Below is a small trained network, with its code and all its weights. Each question gives an input and a class and asks what happens when units are switched off, that is, made to give their printed mean instead of their output.

import numpy as np


def w(rows, s, z=0):
    codes = np.array(rows[::2]) - 128.0
    scale = np.full(codes.shape[1], s)
    scale[-1] = z or s
    return codes * scale


def f(y):
    return y / 2 * (1 + np.tanh(0.7978845608 * (y + 0.044715 * y**3)))


def log_softmax(a):
    a = a - a.max(-1, keepdims=True)
    return a - np.log(np.exp(a).sum(-1, keepdims=True))


def net(x, mask):
    res = np.array(x, float).reshape(1, 3) / 4 @ E
    y = f(res @ A[0][:, :-1].T + A[0][:, -1])
    res = res + np.where(mask, y, B[0][:, -1]) @ B[0][:, :-1]
    return log_softmax(res[-1] @ U[:, :-1].T + U[:, -1])


A, B = {}, {}
E = w([
[120,173,147,209,248,130,103,69,129,75,95],'x0',
[216,97,199,169,122,153,32,153,124,100,120],'x1',
[101,125,225,95,135,46,134,161,62,62,235],'x2',
],0.013)
A[0] = w([
[153,130,122,184,150,249,84,104,180,117,1,227],'neuron 0',
[160,147,108,93,123,193,131,115,161,240,63,95],'neuron 1',
[214,54,94,121,71,141,62,160,167,178,115,167],'neuron 2',
[118,180,84,140,137,186,161,95,206,157,40,213],'neuron 3',
[28,214,46,165,155,137,197,67,168,139,127,108],'neuron 4',
[122,80,119,62,69,117,156,180,108,146,166,128],'neuron 5',
[45,79,137,41,106,54,159,178,121,162,174,212],'neuron 6',
[118,155,166,144,181,83,181,96,121,88,133,152],'neuron 7',
[131,163,228,151,143,110,73,136,77,38,190,253],'neuron 8',
[134,114,155,11,56,46,184,180,139,149,193,241],'neuron 9',
],0.0099,0.0037)
B[0] = w([
[88,109,85,180,186,185,127,158,181,201,117,222],'neuron 0',
[138,163,117,84,137,138,184,154,94,150,103,191],'neuron 1',
[172,186,151,177,84,170,154,163,155,119,131,191],'neuron 2',
[99,126,72,96,148,125,125,102,134,140,3,203],'neuron 3',
[119,61,79,26,167,71,92,85,108,131,89,201],'neuron 4',
[147,88,99,112,106,179,124,79,162,81,196,191],'neuron 5',
[198,68,148,192,90,82,145,114,136,107,182,212],'neuron 6',
[133,134,194,113,167,100,90,148,103,96,117,187],'neuron 7',
[76,106,195,157,153,109,70,149,106,126,171,253],'neuron 8',
[185,99,120,120,47,89,148,108,128,107,187,231],'neuron 9',
],0.012,0.023)
U = w([
[84,114,75,88,152,122,123,88,108,170,66,3],'0',
[157,195,149,142,89,163,115,136,118,116,153,20],'1',
[181,99,113,138,27,122,151,114,122,122,224,119],'2',
[94,103,141,226,166,144,83,144,174,161,160,187],'3',
[169,95,84,120,92,62,145,90,120,125,120,202],'4',
[110,160,200,136,158,54,103,151,10,61,176,213],'5',
[146,229,86,163,114,171,177,162,155,189,89,100],'6',
],0.012,0.0024)

Each question gives the input, the list of numbers given to net, and the class t.
The units are the neurons (one row each of A and B). Each row of codes is followed by its name. A weight is (code - 128) times the scale printed after its matrix; where a second scale follows, it is the last column's (A, B and U).
mask holds one flag per neuron, in row order. A switched-off neuron (its flag False) gives its mean, the last column of its row in B, instead of its output. The means were averaged over made-up inputs and are rounded, as every weight is.
A unit's drop is (log p(t) with every unit on - log p(t) with that unit switched off) / (log p(t) with every unit on - log p(t) with every unit switched off).
unit that matters most: the unit with the biggest drop
k most important neurons: the k neurons with the biggest drops, biggest first
drop when u is switched off: that unit's drop, to one decimal
input [-2,3,6], class 2: unit that matters most => neuron 9
input [-4,-4,-5], class 0: 2 most important neurons => neuron 4; neuron 3
input [-1,5,-1], class 3: 2 most important neurons => neuron 3; neuron 1
input [7,-3,1], class 0: 2 most important neurons => neuron 4; neuron 6
input [3,-8,1], class 0: 2 most important neurons => neuron 9; neuron 4
input [1,7,-3], class 6: 2 most important neurons => neuron 8; neuron 2
input [2,-7,0], class 0: 2 most important neurons => neuron 9; neuron 4
input [1,2,1], class 5: drop when neuron 7 is switched off => -0.1
input [-5,-1,-8], class 6: drop when neuron 2 is switched off => 0.6
input [-2,3,-1], class 6: drop when neuron 9 is switched off => 0.3
input [2,-6,-1], class 0: drop when neuron 5 is switched off => 0.0
